Below are the code and all the weights of a small trained network. Each question names an input and a target symbol and asks about switching units off, where a switched-off unit gives its printed mean instead of its output.

import numpy as np


def w(rows, s, z=0):
    codes = np.array(rows[::2]) - 128.0
    scale = np.full(codes.shape[1], s)
    scale[-1] = z or s
    return codes * scale


def f(y):
    return np.maximum(y, 0)


def softmax(a):
    e = np.exp(a - a.max(-1, keepdims=True))
    return e / e.sum(-1, keepdims=True)


def log_softmax(a):
    a = a - a.max(-1, keepdims=True)
    return a - np.log(np.exp(a).sum(-1, keepdims=True))


def net(x, mask):
    ids = ['ΛΞΠΣΨΩαβεζηθμτφ'.index(c) for c in x.split()]
    T = len(ids)
    res = E[ids] + P[:T]
    u = 0
    for l in range(2):
        r = res
        for j in range(2):
            rows = slice(3 * j, 3 * j + 3)
            q, k, v = (r @ M[l][rows].T for M in (Q, K, V))
            z = softmax(np.where(np.tri(T) > 0, q @ k.T / 3**0.5, -1e9)) @ v
            o = O[l][rows]
            res = res + np.where(mask[u + j], z, o[:, -1]) @ o[:, :-1]
        u += 2
        y = f(res @ A[l][:, :-1].T + A[l][:, -1])
        res = res + np.where(mask[u : u + 4], y, B[l][:, -1]) @ B[l][:, :-1]
        u += 4
    return log_softmax(res[-1] @ U[:, :-1].T + U[:, -1])


Q, K, V, O, A, B = {}, {}, {}, {}, {}, {}
E = w([
[38,126,158,148,108,161,12,51],'Λ',
[125,131,46,147,95,146,38,53],'Ξ',
[80,195,205,91,159,88,156,57],'Π',
[61,219,203,147,195,133,109,108],'Σ',
[62,89,44,159,111,172,20,156],'Ψ',
[110,131,96,209,202,114,34,159],'Ω',
[175,198,84,183,163,173,117,100],'α',
[64,200,141,181,110,117,142,94],'β',
[190,113,173,98,166,141,77,78],'ε',
[178,185,135,140,201,118,131,140],'ζ',
[104,204,95,102,137,138,148,170],'η',
[161,100,64,118,107,154,45,141],'θ',
[166,165,133,3,113,137,150,110],'μ',
[192,222,170,151,167,163,119,81],'τ',
[103,170,186,146,185,33,125,182],'φ',
],0.013)
P = w([
[44,115,123,120,195,196,173,68],'0',
[109,112,101,160,179,182,176,18],'1',
[74,191,11,73,202,76,111,23],'2',
[84,130,155,123,167,210,128,149],'3',
[140,129,127,159,127,153,160,81],'4',
[108,205,38,64,146,65,85,80],'5',
[115,144,184,119,121,197,107,199],'6',
[170,141,150,155,84,137,145,137],'7',
[146,212,59,61,104,58,65,134],'8',
[148,152,206,114,78,186,82,254],'9',
[204,149,180,148,36,120,133,184],'10',
[182,231,79,57,51,49,54,177],'11',
],0.009)
Q[0] = w([
[148,153,166,131,171,150,9,138],'0.h0',
[179,163,124,77,163,143,137,135],'0.h0',
[136,44,212,95,151,112,111,90],'0.h0',
[132,6,207,156,107,145,240,130],'0.h1',
[138,158,184,151,163,209,86,154],'0.h1',
[101,48,143,156,105,197,205,169],'0.h1',
],0.022)
K[0] = w([
[172,185,152,122,112,177,4,144],'0.h0',
[216,154,145,94,139,103,158,159],'0.h0',
[120,88,192,66,202,151,68,64],'0.h0',
[62,62,101,109,241,124,184,29],'0.h1',
[136,167,113,203,143,146,40,56],'0.h1',
[47,107,33,140,196,194,138,56],'0.h1',
],0.019)
V[0] = w([
[143,140,142,164,85,106,135,215],'0.h0',
[172,167,127,187,40,154,71,152],'0.h0',
[136,237,136,138,69,139,53,154],'0.h0',
[143,127,202,99,83,55,147,196],'0.h1',
[97,17,182,78,247,53,148,92],'0.h1',
[154,88,102,14,132,200,164,75],'0.h1',
],0.011)
O[0] = w([
[120,101,179,99,37,92,92,79,65],'0.h0',
[113,50,177,92,163,169,93,56,177],'0.h0',
[118,56,173,65,198,97,121,66,254],'0.h0',
[102,111,81,84,145,11,214,112,36],'0.h1',
[138,135,211,163,13,2,86,157,44],'0.h1',
[141,153,139,68,64,171,53,104,117],'0.h1',
],0.0071,0.0091)
A[0] = w([
[149,153,77,105,117,76,8,54,184],'0.n0',
[139,60,105,230,104,128,78,36,69],'0.n1',
[118,114,188,112,145,145,175,224,28],'0.n2',
[59,6,156,199,66,174,138,171,2],'0.n3',
],0.015,0.0027)
B[0] = w([
[116,108,173,41,188,111,199,248,253],'0.n0',
[144,152,114,253,26,147,220,76,223],'0.n1',
[107,81,194,94,64,153,94,126,145],'0.n2',
[76,97,195,16,195,91,59,195,166],'0.n3',
],0.011,0.013)
Q[1] = w([
[120,171,107,115,166,90,234,112],'1.h0',
[79,172,209,123,208,170,131,177],'1.h0',
[72,86,187,145,111,172,142,135],'1.h0',
[76,168,98,122,224,159,112,117],'1.h1',
[163,112,2,118,87,102,101,74],'1.h1',
[184,202,184,177,157,98,194,52],'1.h1',
],0.0095)
K[1] = w([
[155,138,129,62,56,96,93,69],'1.h0',
[200,21,141,105,167,123,133,76],'1.h0',
[95,67,156,152,152,139,174,93],'1.h0',
[126,76,58,73,117,131,123,67],'1.h1',
[103,249,94,91,63,117,80,152],'1.h1',
[229,165,212,120,136,99,152,94],'1.h1',
],0.012)
V[1] = w([
[121,202,215,93,154,128,151,40],'1.h0',
[249,93,142,161,178,112,88,140],'1.h0',
[106,155,66,130,143,119,77,105],'1.h0',
[160,130,171,129,119,130,102,157],'1.h1',
[199,124,103,74,67,147,122,149],'1.h1',
[76,165,99,87,106,125,132,125],'1.h1',
],0.017)
O[1] = w([
[150,246,132,174,98,153,78,133,252],'1.h0',
[250,68,145,159,192,134,114,156,104],'1.h0',
[127,153,142,104,152,114,70,68,6],'1.h0',
[148,129,165,119,152,132,120,118,140],'1.h1',
[193,132,145,78,163,132,171,68,36],'1.h1',
[124,184,105,114,124,108,91,114,91],'1.h1',
],0.011,0.017)
A[1] = w([
[119,169,106,247,169,110,176,91,190],'1.n0',
[157,154,110,142,214,77,125,181,245],'1.n1',
[183,101,58,233,101,128,156,63,172],'1.n2',
[105,125,90,148,245,50,168,147,5],'1.n3',
],0.015,0.0024)
B[1] = w([
[240,86,113,107,170,87,101,115,253],'1.n0',
[74,90,129,175,137,80,159,90,238],'1.n1',
[1,146,144,57,70,158,174,104,189],'1.n2',
[167,161,133,83,73,187,52,75,187],'1.n3',
],0.014,0.024)
U = w([
[155,188,166,84,135,109,121,185,168],'Λ',
[169,127,219,78,197,162,158,194,72],'Ξ',
[121,185,173,122,77,54,192,118,34],'Π',
[173,194,178,77,144,58,127,162,150],'Σ',
[132,139,85,160,126,207,169,119,125],'Ψ',
[203,118,109,169,62,145,136,134,184],'Ω',
[193,145,169,156,164,217,71,132,119],'α',
[132,140,2,106,173,159,71,143,253],'β',
[137,69,250,108,102,80,76,167,61],'ε',
[99,153,181,215,44,176,104,72,109],'ζ',
[54,185,78,104,151,144,92,58,23],'η',
[155,121,175,89,132,217,62,108,121],'θ',
[74,99,173,7,166,52,72,172,125],'μ',
[94,139,144,127,207,80,168,107,207],'τ',
[152,169,142,122,22,63,89,83,76],'φ',
],0.0066,0.0059)

Each question gives the input, a string of symbols that net reads in full, and the target symbol t.
The units are the heads (3 rows each of Q, K, V and O) and the neurons (one row each of A and B). Each row of codes is followed by its name. A weight is (code - 128) times the scale printed after its matrix; where a second scale follows, it is the last column's (O, A, B and U).
mask holds one flag per unit, layer by layer, with each layer's heads first. A switched-off unit (its flag False) gives its mean, the last column of its rows in O or B, instead of its output. The means were averaged over made-up inputs and are rounded, as every weight is.
A unit's drop is (log p(t) with every unit on - log p(t) with that unit switched off) / (log p(t) with every unit on - log p(t) with every unit switched off).
The circuit of an input: a set's keep is (log p(t) with only the set's units on - log p(t) with every unit switched off) / (log p(t) with every unit on - log p(t) with every unit switched off). Starting from all 12 units, units are removed one at a time, each time the one whose removal leaves the highest keep (on an exact tie, the one counted first), for as long as the keep stays at least 0.8.
circuit, biggest first: the units of the circuit, biggest drop first
unit that matters most: the unit with the biggest drop
k most important neurons: the k neurons with the biggest drops, biggest first
top k neurons in layer l: the k neurons of layer l with the biggest drops, biggest first
which heads matter: for each layer, one digit per head in row order, 1 if its drop is at least 0.15 and else 0, layers parted by /
input τ Ω θ α τ ε α Ξ Λ Λ τ Ψ, target τ: which heads matter => 11 / 10
input η Λ β η θ α, target θ: unit that matters most => 1.n3
input τ θ ζ η ε η β φ τ β, target α: circuit, biggest first => [1.h0; 0.h0; 1.n2]
input Λ τ Λ θ Λ Λ Ξ Λ Ξ, target Ξ: top 2 neurons in layer 1 => [1.n2; 1.n1]
input τ Ω Λ Ξ Λ η β μ, target Λ: 3 most important neurons => [1.n1; 0.n1; 1.n0]
input Λ η τ β φ θ τ β α, target τ: circuit, biggest first => [1.n1; 1.h0; 0.n0; 0.n1]
input β Λ Λ β φ ζ, target φ: circuit, biggest first => [1.n3; 0.h1]
input ζ η Λ Λ τ, target θ: circuit, biggest first => [1.n2; 1.n0; 0.n0; 1.n1]
input Λ φ Ξ Λ η, target β: top 2 neurons in layer 0 => [0.n0; 0.n1]
input Λ τ τ Λ Ψ θ, target θ: circuit, biggest first => [1.n3; 0.h0; 1.h0; 0.n0]
input θ μ Π θ Ω, target μ: 4 most important neurons => [1.n2; 0.n1; 1.n0; 1.n1]
input β Ψ ζ θ ε θ ζ, target Ξ: top 3 neurons in layer 0 => [0.n1; 0.n0; 0.n2]
input β Ω Ξ Λ Ω Λ ζ θ ε α τ τ, target τ: circuit, biggest first => [1.n1; 1.h0; 0.h1]
input Λ τ τ α Ξ φ, target φ: 2 most important neurons => [1.n3; 0.n1]
input Λ β τ η θ Λ, target θ: circuit, biggest first => [1.n3; 0.n0; 1.h0]
input τ τ Λ ε Λ Ψ β θ, target Ψ: unit that matters most => 1.n2
input Λ Λ Ω, target Ω: which heads matter => 01 / 00
input Σ τ Ψ Λ τ Λ τ ζ Λ, target τ: which heads matter => 10 / 10
input ζ ε β θ Λ τ Λ η τ β, target α: which heads matter => 11 / 10
input τ Π α η β ε η θ, target Ψ: unit that matters most => 0.h1
input Λ μ Λ ζ, target ζ: circuit, biggest first => [1.n0; 0.h1]
input τ α Π ζ Ω η, target η: 2 most important neurons => [0.n1; 1.n0]
input Π θ Ψ Ω θ Λ, target θ: circuit, biggest first => [1.n3; 1.h0; 0.n0]
input η ζ β ζ Λ β ζ Λ Λ Λ τ, target θ: circuit, biggest first => [0.h0; 1.n1]
input φ Λ θ Π Λ Λ Ξ Λ Ω, target Ω: 2 most important neurons => [0.n1; 0.n0]
